Here is a tiny trained network, its code and every weight. The questions are about switching its units off for an input and a target symbol, where a switched-off unit gives its printed mean instead of its output.

import numpy as np


def w(rows, s, z=0):
    codes = np.array(rows[::2]) - 128.0
    scale = np.full(codes.shape[1], s)
    scale[-1] = z or s
    return codes * scale


def f(y):
    return np.maximum(y, 0)


def softmax(a):
    e = np.exp(a - a.max(-1, keepdims=True))
    return e / e.sum(-1, keepdims=True)


def log_softmax(a):
    a = a - a.max(-1, keepdims=True)
    return a - np.log(np.exp(a).sum(-1, keepdims=True))


def net(x, mask):
    ids = ['αβδζηθλμξπσω'.index(c) for c in x.split()]
    T = len(ids)
    res = E[ids] + P[:T]
    q, k, v = (res @ M[0].T for M in (Q, K, V))
    z = softmax(np.where(np.tri(T) > 0, q @ k.T / 2**0.5, -1e9)) @ v
    res = res + np.where(mask[0], z, O[0][:, -1]) @ O[0][:, :-1]
    y = f(res @ A[0][:, :-1].T + A[0][:, -1])
    res = res + np.where(mask[1:9], y, B[0][:, -1]) @ B[0][:, :-1]
    return log_softmax(res[-1] @ U[:, :-1].T + U[:, -1])


Q, K, V, O, A, B = {}, {}, {}, {}, {}, {}
E = w([
[45,67,191,140,94,90,180],'α',
[145,163,208,171,249,157,88],'β',
[53,156,113,94,101,24,113],'δ',
[146,113,146,142,127,49,172],'ζ',
[178,90,35,145,176,89,84],'η',
[202,118,90,111,79,197,163],'θ',
[88,71,192,180,91,191,247],'λ',
[155,145,108,97,87,40,116],'μ',
[181,48,92,173,82,169,131],'ξ',
[95,61,161,137,88,217,218],'π',
[197,102,149,139,107,97,137],'σ',
[123,35,135,168,166,65,141],'ω',
],0.018)
P = w([
[251,70,111,1,123,69,115],'0',
[104,43,123,167,70,134,145],'1',
[128,61,130,166,54,138,149],'2',
[125,68,131,174,50,147,153],'3',
[132,62,132,169,51,140,144],'4',
[132,73,136,180,49,143,150],'5',
[131,68,131,187,54,150,144],'6',
[137,76,137,187,53,146,148],'7',
[130,82,145,194,44,143,148],'8',
],0.0088)
Q[0] = w([
[115,249,26,66,193,119,60],'H1',
[139,172,218,108,203,170,94],'H1',
],0.011)
K[0] = w([
[120,95,66,175,49,99,178],'H1',
[82,203,140,248,115,162,67],'H1',
],0.011)
V[0] = w([
[191,134,60,54,187,230,74],'H1',
[115,2,206,208,86,206,184],'H1',
],0.0091)
O[0] = w([
[174,154,232,142,130,112,66,236],'H1',
[134,122,151,7,144,127,143,254],'H1',
],0.02,0.00079)
A[0] = w([
[85,167,170,162,148,254,209,120],'N1',
[123,28,112,12,136,134,183,103],'N2',
[156,91,79,101,74,105,52,42],'N3',
[120,35,48,89,58,110,184,171],'N4',
[128,88,232,49,8,158,79,117],'N5',
[87,59,248,130,42,65,108,253],'N6',
[70,116,66,157,130,122,180,24],'N7',
[131,76,140,199,46,88,67,222],'N8',
],0.0075,0.0043)
B[0] = w([
[140,135,195,77,110,91,138,150],'N1',
[19,109,161,143,96,253,105,252],'N2',
[65,43,184,218,15,154,212,142],'N3',
[193,106,169,117,206,113,211,237],'N4',
[232,139,68,87,102,225,66,218],'N5',
[189,83,69,138,156,85,57,245],'N6',
[129,203,2,121,195,146,67,178],'N7',
[128,200,190,75,82,123,175,239],'N8',
],0.0077,0.02)
U = w([
[110,103,220,158,101,130,140,95],'α',
[129,181,176,132,224,142,111,228],'β',
[78,64,125,193,1,146,124,107],'δ',
[211,103,128,90,187,45,224,253],'ζ',
[158,54,107,67,8,41,199,189],'η',
[192,123,104,119,169,122,129,43],'θ',
[77,132,80,100,74,132,80,251],'λ',
[172,203,89,146,152,179,158,21],'μ',
[134,99,111,135,179,135,161,141],'ξ',
[88,107,181,119,55,133,138,8],'π',
[151,13,152,132,129,68,173,184],'σ',
[117,37,39,155,88,128,63,84],'ω',
],0.0076,0.0034)

Each question gives the input, a string of symbols that net reads in full, and the target symbol t.
The units are the heads (2 rows each of Q, K, V and O) and the neurons (one row each of A and B). Each row of codes is followed by its name. A weight is (code - 128) times the scale printed after its matrix; where a second scale follows, it is the last column's (O, A, B and U).
mask holds one flag per unit, heads first, then neurons. A switched-off unit (its flag False) gives its mean, the last column of its rows in O or B, instead of its output. The means were averaged over made-up inputs and are rounded, as every weight is.
A unit's drop is (log p(t) with every unit on - log p(t) with that unit switched off) / (log p(t) with every unit on - log p(t) with every unit switched off).
The circuit of an input: a set's keep is (log p(t) with only the set's units on - log p(t) with every unit switched off) / (log p(t) with every unit on - log p(t) with every unit switched off). Starting from all 9 units, units are removed one at a time, each time the one whose removal leaves the highest keep (on an exact tie, the one counted first), for as long as the keep stays at least 0.8.
units of the circuit, in order: the units of the circuit, biggest drop first
unit that matters most: the unit with the biggest drop
top k neurons: the k neurons with the biggest drops, biggest first
input α α μ ξ α ζ ω σ, target ξ: top 2 neurons : [N2 N4]
input λ μ μ μ δ, target π: top 3 neurons : [N2 N4 N6]
input δ θ ξ ξ η β β μ, target μ: units of the circuit, in order : [H1 N7 N8]
input λ α δ ξ ξ μ δ δ ζ, target π: unit that matters most : N2
input η δ θ, target α: top 2 neurons : [N8 N7]
input α δ δ σ μ α, target ξ: top 4 neurons : [N4 N2 N7 N8]
input α α μ, target ξ: top 2 neurons : [N2 N4]
input λ ω α π α ξ π λ μ, target π: units of the circuit, in order : [N2 H1 N4]
input σ σ ζ θ α ζ α, target η: units of the circuit, in order : [N2 N7]
input α λ θ ξ λ σ λ, target ξ: top 4 neurons : [N2 N4 N7 N8]
input θ θ ω λ α μ θ ξ, target θ: units of the circuit, in order : [H1 N2 N5]
input α μ θ ξ ω ξ, target ξ: units of the circuit, in order : [N4 H1 N2]
input λ π η, target π: units of the circuit, in order : [N2 H1 N6]
input μ η η α, target δ: top 3 neurons : [N4 N8 N5]
input δ π δ δ, target μ: units of the circuit, in order : [H1 N7 N2 N8]
input π α λ λ λ ζ, target λ: top 2 neurons : [N2 N5]
input α μ η μ μ α α δ, target ξ: units of the circuit, in order : [H1 N4 N2 N8]
input π θ η μ μ ζ δ σ, target λ: units of the circuit, in order : [H1 N2 N5]
input θ μ δ δ θ μ, target θ: units of the circuit, in order : [H1 N5 N6]
input δ ζ σ δ μ δ ξ α α, target μ: units of the circuit, in order : [H1 N7 N8]
input ζ δ ξ θ α μ π π, target ζ: top 4 neurons : [N2 N4 N1 N5]
input α δ α β η, target ξ: top neuron : [N4]
